Below are the code and all the weights of a small trained network. Each question names an input and a class and asks about switching units off, where a switched-off unit gives its printed mean instead of its output.

import numpy as np


def w(rows, s, z=0):
    codes = np.array(rows[::2]) - 128.0
    scale = np.full(codes.shape[1], s)
    scale[-1] = z or s
    return codes * scale


def norm(h):
    return h / np.sqrt((h * h).mean(-1, keepdims=True) + 1e-5)


def f(y):
    return np.maximum(y, 0)


def log_softmax(a):
    a = a - a.max(-1, keepdims=True)
    return a - np.log(np.exp(a).sum(-1, keepdims=True))


def net(x, mask):
    res = np.array(x, float).reshape(1, 4) / 4 @ E
    u = 0
    for l in range(4):
        y = f(norm(res) @ A[l][:, :-1].T + A[l][:, -1])
        res = res + np.where(mask[u : u + 9], y, B[l][:, -1]) @ B[l][:, :-1]
        u += 9
    return log_softmax(norm(res)[-1] @ U[:, :-1].T + U[:, -1])


A, B = {}, {}
E = w([
[129,128,127,128],'x0',
[246,85,134,144],'x1',
[217,135,60,157],'x2',
[167,176,146,108],'x3',
],0.012)
A[0] = w([
[103,165,173,57,75],'0.n0',
[99,175,101,104,141],'0.n1',
[163,216,163,108,153],'0.n2',
[130,177,67,121,53],'0.n3',
[171,79,199,160,142],'0.n4',
[130,39,133,82,2],'0.n5',
[109,154,248,143,96],'0.n6',
[107,166,79,107,205],'0.n7',
[210,167,190,103,111],'0.n8',
],0.014,0.0072)
B[0] = w([
[202,127,121,174,204],'0.n0',
[204,130,132,142,218],'0.n1',
[59,237,163,99,245],'0.n2',
[58,216,42,153,169],'0.n3',
[78,74,206,69,237],'0.n4',
[116,6,228,167,144],'0.n5',
[136,87,121,43,229],'0.n6',
[149,110,40,90,255],'0.n7',
[45,134,122,71,252],'0.n8',
],0.011,0.006)
A[1] = w([
[100,88,109,10,183],'1.n0',
[100,173,176,67,151],'1.n1',
[115,66,95,138,179],'1.n2',
[215,117,148,193,99],'1.n3',
[173,215,132,181,113],'1.n4',
[97,56,96,196,132],'1.n5',
[144,209,163,105,44],'1.n6',
[236,68,153,164,1],'1.n7',
[80,204,120,216,42],'1.n8',
],0.013,0.0055)
B[1] = w([
[175,177,130,198,250],'1.n0',
[171,98,48,127,200],'1.n1',
[150,118,35,233,163],'1.n2',
[126,152,230,147,136],'1.n3',
[63,204,142,150,145],'1.n4',
[201,179,144,54,147],'1.n5',
[178,22,114,192,152],'1.n6',
[51,255,120,218,142],'1.n7',
[141,229,77,144,138],'1.n8',
],0.01,0.014)
A[2] = w([
[126,146,236,70,123],'2.n0',
[94,44,203,155,118],'2.n1',
[128,81,161,163,32],'2.n2',
[174,147,200,119,254],'2.n3',
[137,95,93,128,62],'2.n4',
[147,149,102,218,82],'2.n5',
[136,9,119,146,34],'2.n6',
[177,167,67,126,155],'2.n7',
[155,39,144,141,14],'2.n8',
],0.014,0.0066)
B[2] = w([
[27,110,11,99,157],'2.n0',
[221,96,184,113,155],'2.n1',
[198,59,220,80,137],'2.n2',
[92,117,94,46,189],'2.n3',
[164,202,47,81,131],'2.n4',
[51,75,150,95,199],'2.n5',
[179,8,219,137,146],'2.n6',
[157,115,200,130,247],'2.n7',
[183,2,155,127,142],'2.n8',
],0.011,0.013)
A[3] = w([
[67,64,153,181,179],'3.n0',
[204,165,228,75,4],'3.n1',
[151,104,186,250,46],'3.n2',
[116,156,58,79,150],'3.n3',
[164,126,36,135,42],'3.n4',
[191,214,156,93,70],'3.n5',
[109,188,83,79,152],'3.n6',
[141,24,160,52,107],'3.n7',
[120,42,195,212,119],'3.n8',
],0.012,0.0043)
B[3] = w([
[100,201,212,189,216],'3.n0',
[254,109,250,58,208],'3.n1',
[18,143,120,113,203],'3.n2',
[158,96,167,111,227],'3.n3',
[192,34,118,136,173],'3.n4',
[139,201,152,95,219],'3.n5',
[112,58,89,179,234],'3.n6',
[48,206,62,155,254],'3.n7',
[28,167,137,225,247],'3.n8',
],0.0096,0.0065)
U = w([
[64,138,164,191,191],'0',
[224,163,198,50,138],'1',
[137,3,225,116,4],'2',
[76,88,102,21,81],'3',
[197,53,52,191,103],'4',
[178,221,57,141,44],'5',
],0.022,0.0047)

Each question gives the input, the list of numbers given to net, and the class t.
The units are the neurons (one row each of A and B). Each row of codes is followed by its name. A weight is (code - 128) times the scale printed after its matrix; where a second scale follows, it is the last column's (A, B and U).
mask holds one flag per neuron, layer by layer. A switched-off neuron (its flag False) gives its mean, the last column of its row in B, instead of its output. The means were averaged over made-up inputs and are rounded, as every weight is.
A unit's drop is (log p(t) with every unit on - log p(t) with that unit switched off) / (log p(t) with every unit on - log p(t) with every unit switched off).
The circuit of an input: a set's keep is (log p(t) with only the set's units on - log p(t) with every unit switched off) / (log p(t) with every unit on - log p(t) with every unit switched off). Starting from the 12 units with the biggest drops (on a tie, the unit counted first), units are removed one at a time, each time the one whose removal leaves the highest keep (on an exact tie, the one counted first), for as long as the keep stays at least 0.8.
units of the circuit, in order: the units of the circuit, biggest drop first
most important unit: the unit with the biggest drop
top k neurons: the k neurons with the biggest drops, biggest first
k most important neurons of layer l: the k neurons of layer l with the biggest drops, biggest first
drop of u: that unit's drop, to one decimal
input [7,1,-8,5], class 3: units of the circuit, in order -> (2.n0)
input [6,1,5,3], class 1: top 2 neurons -> (2.n7, 1.n2)
input [-6,-3,-7,1], class 1: top 2 neurons -> (0.n6, 3.n1)
input [2,1,8,-4], class 0: top 3 neurons -> (0.n8, 1.n3, 1.n1)
input [0,0,1,-5], class 4: 3 most important neurons of layer 0 -> (0.n2, 0.n0, 0.n1)
input [-3,6,7,0], class 0: 2 most important neurons of layer 1 -> (1.n7, 1.n5)
input [2,-7,1,7], class 5: 2 most important neurons of layer 0 -> (0.n2, 0.n4)
input [-6,5,1,-2], class 0: top 2 neurons -> (1.n0, 1.n2)
input [2,-5,1,-3], class 4: 2 most important neurons of layer 0 -> (0.n7, 0.n4)
input [4,5,1,-7], class 0: top 2 neurons -> (1.n7, 0.n8)
input [1,0,1,7], class 5: 3 most important neurons of layer 0 -> (0.n2, 0.n4, 0.n6)
input [-1,-8,1,8], class 5: 2 most important neurons of layer 3 -> (3.n1, 3.n6)
input [3,5,-1,5], class 3: drop of 0.n4 -> 0.8
input [-5,1,-7,6], class 3: drop of 1.n2 -> 1.4
input [-5,-3,-7,4], class 1: most important unit -> 0.n6
input [-7,-2,-6,4], class 1: drop of 0.n6 -> 2.5
